Here is a tiny trained network, its code and every weight. The questions are about switching its units off for an input and a class, where a switched-off unit gives its printed mean instead of its output.

import numpy as np


def w(rows, s, z=0):
    codes = np.array(rows[::2]) - 128.0
    scale = np.full(codes.shape[1], s)
    scale[-1] = z or s
    return codes * scale


def norm(h):
    return h / np.sqrt((h * h).mean(-1, keepdims=True) + 1e-5)


def f(y):
    return np.maximum(y, 0)


def log_softmax(a):
    a = a - a.max(-1, keepdims=True)
    return a - np.log(np.exp(a).sum(-1, keepdims=True))


def net(x, mask):
    res = np.array(x, float).reshape(1, 5) / 4 @ E
    u = 0
    for l in range(2):
        y = f(norm(res) @ A[l][:, :-1].T + A[l][:, -1])
        res = res + np.where(mask[u : u + 5], y, B[l][:, -1]) @ B[l][:, :-1]
        u += 5
    return log_softmax(norm(res)[-1] @ U[:, :-1].T + U[:, -1])


A, B = {}, {}
E = w([
[203,170,109,125,187,72,61,130],'x0',
[121,138,131,123,133,141,121,118],'x1',
[98,133,7,217,142,135,145,102],'x2',
[196,131,106,102,126,161,176,86],'x3',
[134,20,124,138,133,167,91,97],'x4',
],0.012)
A[0] = w([
[68,139,54,155,143,130,138,153,141],'L0N1',
[12,136,164,165,157,94,77,207,13],'L0N2',
[218,155,111,97,129,192,228,78,2],'L0N3',
[85,250,130,113,92,80,222,130,24],'L0N4',
[50,127,165,123,49,166,252,83,51],'L0N5',
],0.011,0.0093)
B[0] = w([
[163,164,115,104,77,150,171,72,232],'L0N1',
[106,79,178,117,155,43,166,38,197],'L0N2',
[95,86,214,121,163,5,180,18,191],'L0N3',
[193,139,205,206,160,172,99,195,225],'L0N4',
[49,105,89,67,156,133,94,187,255],'L0N5',
],0.015,0.0067)
A[1] = w([
[120,22,126,144,124,143,113,69,94],'L1N1',
[238,181,83,101,218,64,48,110,23],'L1N2',
[153,29,126,144,115,201,85,123,4],'L1N3',
[127,125,91,114,94,106,103,143,54],'L1N4',
[144,119,245,20,13,116,84,163,76],'L1N5',
],0.011,0.0045)
B[1] = w([
[197,198,178,141,185,57,91,171,214],'L1N1',
[2,40,139,79,127,175,139,181,224],'L1N2',
[209,198,227,187,180,167,116,235,165],'L1N3',
[136,84,144,146,99,110,108,120,130],'L1N4',
[161,167,6,191,55,147,157,50,254],'L1N5',
],0.011,0.0088)
U = w([
[113,57,209,102,162,11,143,29,251],'0',
[22,25,83,33,139,200,103,236,3],'1',
[205,195,215,188,171,154,88,228,66],'2',
[175,163,3,134,41,166,132,54,163],'3',
],0.013,0.0017)

Each question gives the input, the list of numbers given to net, and the class t.
The units are the neurons (one row each of A and B). Each row of codes is followed by its name. A weight is (code - 128) times the scale printed after its matrix; where a second scale follows, it is the last column's (A, B and U).
mask holds one flag per neuron, layer by layer. A switched-off neuron (its flag False) gives its mean, the last column of its row in B, instead of its output. The means were averaged over made-up inputs and are rounded, as every weight is.
A unit's drop is (log p(t) with every unit on - log p(t) with that unit switched off) / (log p(t) with every unit on - log p(t) with every unit switched off).
The circuit of an input: a set's keep is (log p(t) with only the set's units on - log p(t) with every unit switched off) / (log p(t) with every unit on - log p(t) with every unit switched off). Starting from all 10 units, units are removed one at a time, each time the one whose removal leaves the highest keep (on an exact tie, the one counted first), for as long as the keep stays at least 0.8.
circuit, biggest first: the units of the circuit, biggest drop first
most important unit: the unit with the biggest drop
top k neurons: the k neurons with the biggest drops, biggest first
top k neurons in layer l: the k neurons of layer l with the biggest drops, biggest first
drop when u is switched off: that unit's drop, to one decimal
input [6,4,4,-2,7], class 2: most important unit => L1N3
input [6,-2,-6,2,-6], class 1: top 4 neurons => (L1N2 L0N1 L1N1 L1N3)
input [6,-5,7,3,7], class 2: circuit, biggest first => (L1N5 L1N3)
input [-5,-6,-6,2,-3], class 3: top 2 neurons => (L1N5 L1N2)
input [3,-8,-7,-4,-6], class 3: top 3 neurons in layer 1 => (L1N5 L1N1 L1N3)
input [-7,7,2,-7,5], class 0: top 2 neurons in layer 0 => (L0N2 L0N1)
input [-1,1,2,2,-2], class 0: top 3 neurons => (L0N3 L1N3 L1N1)
input [8,-3,-5,7,-6], class 1: top 2 neurons => (L1N2 L0N2)
input [-1,1,2,6,-8], class 2: top 2 neurons in layer 0 => (L0N4 L0N2)
input [8,-3,0,8,-8], class 0: top 4 neurons => (L0N3 L0N5 L1N2 L1N3)
input [-5,6,0,7,-8], class 2: top 4 neurons => (L0N4 L0N2 L1N2 L0N1)
input [8,1,-5,-7,8], class 1: top 3 neurons => (L1N2 L0N3 L0N4)
input [8,-3,3,-7,-1], class 1: top 2 neurons => (L1N2 L0N3)
input [8,6,-2,6,-7], class 1: top 2 neurons in layer 1 => (L1N2 L1N1)
input [-7,6,0,0,-6], class 1: circuit, biggest first => (L0N5)
input [-2,8,8,7,-8], class 2: top 2 neurons => (L0N4 L1N5)
input [4,-7,6,-8,-4], class 0: top 2 neurons => (L0N2 L1N5)
input [-6,2,-8,-2,4], class 3: top 2 neurons in layer 1 => (L1N5 L1N2)
input [7,1,2,5,7], class 1: top 2 neurons => (L1N2 L0N4)
input [-3,-7,3,-6,4], class 0: circuit, biggest first => (L0N2)
input [5,-7,7,3,-7], class 2: top 3 neurons in layer 0 => (L0N4 L0N5 L0N2)
input [-5,-6,-2,-1,6], class 2: drop when L1N1 is switched off => 0.4
